Below is a small trained network, with its code and all its weights. Each question gives an input and a class and asks what happens when units are switched off, that is, made to give their printed mean instead of their output.

import numpy as np


def w(rows, s, z=0):
    codes = np.array(rows[::2]) - 128.0
    scale = np.full(codes.shape[1], s)
    scale[-1] = z or s
    return codes * scale


def f(y):
    return y / 2 * (1 + np.tanh(0.7978845608 * (y + 0.044715 * y**3)))


def log_softmax(a):
    a = a - a.max(-1, keepdims=True)
    return a - np.log(np.exp(a).sum(-1, keepdims=True))


def net(x, mask):
    res = np.array(x, float).reshape(1, 3) / 4 @ E
    y = f(res @ A[0][:, :-1].T + A[0][:, -1])
    res = res + np.where(mask, y, B[0][:, -1]) @ B[0][:, :-1]
    return log_softmax(res[-1] @ U[:, :-1].T + U[:, -1])


A, B = {}, {}
E = w([
[193,194,7,146],'x0',
[82,76,14,92],'x1',
[183,29,148,170],'x2',
],0.011)
A[0] = w([
[105,207,99,115,246],'neuron 0',
[87,152,165,86,165],'neuron 1',
[244,119,51,168,254],'neuron 2',
[71,57,116,114,197],'neuron 3',
[102,59,137,81,191],'neuron 4',
[65,150,151,111,135],'neuron 5',
[138,186,145,51,145],'neuron 6',
[113,166,155,114,112],'neuron 7',
[144,255,153,138,172],'neuron 8',
[114,214,146,105,170],'neuron 9',
],0.013,0.0068)
B[0] = w([
[159,224,67,132,216],'neuron 0',
[43,124,166,233,183],'neuron 1',
[199,112,152,59,253],'neuron 2',
[3,22,2,38,218],'neuron 3',
[8,28,100,70,209],'neuron 4',
[89,155,139,153,173],'neuron 5',
[92,215,51,214,168],'neuron 6',
[152,174,141,151,148],'neuron 7',
[223,147,113,232,205],'neuron 8',
[123,231,105,235,187],'neuron 9',
],0.0091,0.013)
U = w([
[158,172,155,196,86],'0',
[69,152,120,157,53],'1',
[108,142,111,28,130],'2',
[102,121,211,142,100],'3',
[45,8,142,102,133],'4',
[209,109,204,98,253],'5',
],0.013,0.0044)

Each question gives the input, the list of numbers given to net, and the class t.
The units are the neurons (one row each of A and B). Each row of codes is followed by its name. A weight is (code - 128) times the scale printed after its matrix; where a second scale follows, it is the last column's (A, B and U).
mask holds one flag per neuron, in row order. A switched-off neuron (its flag False) gives its mean, the last column of its row in B, instead of its output. The means were averaged over made-up inputs and are rounded, as every weight is.
A unit's drop is (log p(t) with every unit on - log p(t) with that unit switched off) / (log p(t) with every unit on - log p(t) with every unit switched off).
The circuit of an input: a set's keep is (log p(t) with only the set's units on - log p(t) with every unit switched off) / (log p(t) with every unit on - log p(t) with every unit switched off). Starting from all 10 units, units are removed one at a time, each time the one whose removal leaves the highest keep (on an exact tie, the one counted first), for as long as the keep stays at least 0.8.
units of the circuit, in order: the units of the circuit, biggest drop first
k most important neurons: the k neurons with the biggest drops, biggest first
drop of u: that unit's drop, to one decimal
input [-4,-3,-1], class 3: most important neuron => neuron 3
input [5,4,-4], class 0: units of the circuit, in order => neuron 3; neuron 4
input [-1,-2,1], class 3: 2 most important neurons => neuron 3; neuron 2
input [7,2,0], class 5: units of the circuit, in order => neuron 2; neuron 3
input [6,3,1], class 5: units of the circuit, in order => neuron 3; neuron 2
input [-7,2,-7], class 1: 2 most important neurons => neuron 9; neuron 6
input [7,3,-2], class 0: 4 most important neurons => neuron 3; neuron 4; neuron 0; neuron 8
input [4,1,0], class 5: 2 most important neurons => neuron 3; neuron 2
input [-1,8,-5], class 4: 3 most important neurons => neuron 3; neuron 2; neuron 4
input [5,-3,1], class 5: 2 most important neurons => neuron 2; neuron 1
input [-5,-3,-7], class 0: drop of neuron 4 => 0.0
input [7,5,5], class 5: drop of neuron 2 => 0.4
input [-2,-5,1], class 0: drop of neuron 3 => 0.7
input [6,7,5], class 2: units of the circuit, in order => neuron 2
